Below is a small trained network, with its code and all its weights. Each question gives an input and a class and asks what happens when units are switched off, that is, made to give their printed mean instead of their output.

import numpy as np


def w(rows, s, z=0):
    codes = np.array(rows[::2]) - 128.0
    scale = np.full(codes.shape[1], s)
    scale[-1] = z or s
    return codes * scale


def norm(h):
    return h / np.sqrt((h * h).mean(-1, keepdims=True) + 1e-5)


def f(y):
    return y / 2 * (1 + np.tanh(0.7978845608 * (y + 0.044715 * y**3)))


def log_softmax(a):
    a = a - a.max(-1, keepdims=True)
    return a - np.log(np.exp(a).sum(-1, keepdims=True))


def net(x, mask):
    res = np.array(x, float).reshape(1, 2) / 4 @ E
    u = 0
    for l in range(2):
        y = f(norm(res) @ A[l][:, :-1].T + A[l][:, -1])
        res = res + np.where(mask[u : u + 10], y, B[l][:, -1]) @ B[l][:, :-1]
        u += 10
    return log_softmax(norm(res)[-1] @ U[:, :-1].T + U[:, -1])


A, B = {}, {}
E = w([
[148,167,254,143,45,144],'x0',
[133,203,83,65,67,85],'x1',
],0.007)
A[0] = w([
[114,155,114,145,101,64,116],'L0N0',
[93,69,89,90,155,164,102],'L0N1',
[196,133,191,194,80,165,65],'L0N2',
[135,105,247,126,143,216,167],'L0N3',
[113,115,156,115,134,193,101],'L0N4',
[157,159,100,84,103,125,42],'L0N5',
[73,84,86,140,175,181,97],'L0N6',
[70,110,134,171,163,116,3],'L0N7',
[72,71,134,222,137,251,72],'L0N8',
[96,98,66,163,221,90,89],'L0N9',
],0.011,0.0037)
B[0] = w([
[87,186,153,97,110,165,152],'L0N0',
[186,104,151,205,105,43,169],'L0N1',
[59,14,195,135,190,44,220],'L0N2',
[129,77,175,73,251,166,255],'L0N3',
[19,100,172,80,123,127,144],'L0N4',
[141,177,112,71,42,171,155],'L0N5',
[188,139,89,219,108,91,183],'L0N6',
[190,240,101,201,143,153,135],'L0N7',
[98,218,116,72,2,174,213],'L0N8',
[139,98,133,217,164,101,213],'L0N9',
],0.0081,0.0093)
A[1] = w([
[148,75,27,217,205,35,187],'L1N0',
[81,135,98,126,145,49,133],'L1N1',
[245,122,223,155,144,153,120],'L1N2',
[172,102,140,163,125,164,26],'L1N3',
[42,169,104,254,191,173,254],'L1N4',
[96,76,58,182,166,83,108],'L1N5',
[74,75,120,79,31,214,210],'L1N6',
[187,195,79,154,65,158,201],'L1N7',
[118,141,87,198,164,142,74],'L1N8',
[137,215,253,133,140,238,141],'L1N9',
],0.0098,0.0049)
B[1] = w([
[161,54,199,239,33,57,254],'L1N0',
[188,91,161,161,97,218,149],'L1N1',
[56,97,141,144,255,165,167],'L1N2',
[103,127,144,31,184,180,120],'L1N3',
[220,148,62,179,58,147,207],'L1N4',
[228,122,218,176,90,66,177],'L1N5',
[104,169,38,122,39,29,199],'L1N6',
[36,148,139,50,180,105,215],'L1N7',
[151,97,89,134,96,83,151],'L1N8',
[176,120,102,138,208,207,226],'L1N9',
],0.009,0.0088)
U = w([
[222,105,131,250,17,79,253],'0',
[205,151,97,190,165,236,3],'1',
[96,213,83,64,24,75,166],'2',
[97,52,253,81,212,173,143],'3',
],0.011,0.0043)

Each question gives the input, the list of numbers given to net, and the class t.
The units are the neurons (one row each of A and B). Each row of codes is followed by its name. A weight is (code - 128) times the scale printed after its matrix; where a second scale follows, it is the last column's (A, B and U).
mask holds one flag per neuron, layer by layer. A switched-off neuron (its flag False) gives its mean, the last column of its row in B, instead of its output. The means were averaged over made-up inputs and are rounded, as every weight is.
A unit's drop is (log p(t) with every unit on - log p(t) with that unit switched off) / (log p(t) with every unit on - log p(t) with every unit switched off).
The circuit of an input: a set's keep is (log p(t) with only the set's units on - log p(t) with every unit switched off) / (log p(t) with every unit on - log p(t) with every unit switched off). Starting from the 12 units with the biggest drops (on a tie, the unit counted first), units are removed one at a time, each time the one whose removal leaves the highest keep (on an exact tie, the one counted first), for as long as the keep stays at least 0.8.
units of the circuit, in order: the units of the circuit, biggest drop first
most important unit: the unit with the biggest drop
top k neurons: the k neurons with the biggest drops, biggest first
top k neurons in layer l: the k neurons of layer l with the biggest drops, biggest first
drop of u: that unit's drop, to one decimal
input [3,2], class 3: most important unit => L0N8
input [-2,-8], class 1: units of the circuit, in order => (L0N8 L1N9)
input [3,3], class 2: top 2 neurons in layer 0 => (L0N9 L0N3)
input [0,-1], class 1: units of the circuit, in order => (L0N3 L1N9 L0N8)
input [-1,-4], class 1: top 3 neurons in layer 0 => (L0N8 L0N2 L0N3)
input [1,-4], class 3: top 2 neurons => (L0N3 L0N2)
input [-1,-5], class 1: top 3 neurons in layer 0 => (L0N8 L0N2 L0N3)
input [0,-5], class 1: top 2 neurons => (L0N8 L0N3)
input [7,7], class 2: top 2 neurons in layer 1 => (L1N0 L1N6)
input [1,-6], class 1: top 3 neurons in layer 1 => (L1N9 L1N7 L1N6)
input [0,-2], class 1: top 3 neurons in layer 0 => (L0N3 L0N8 L0N7)
input [3,4], class 2: drop of L0N3 => 0.5
input [5,6], class 2: drop of L0N3 => 0.5
input [4,-5], class 3: units of the circuit, in order => (L0N3)
input [0,-6], class 1: drop of L0N3 => 0.2
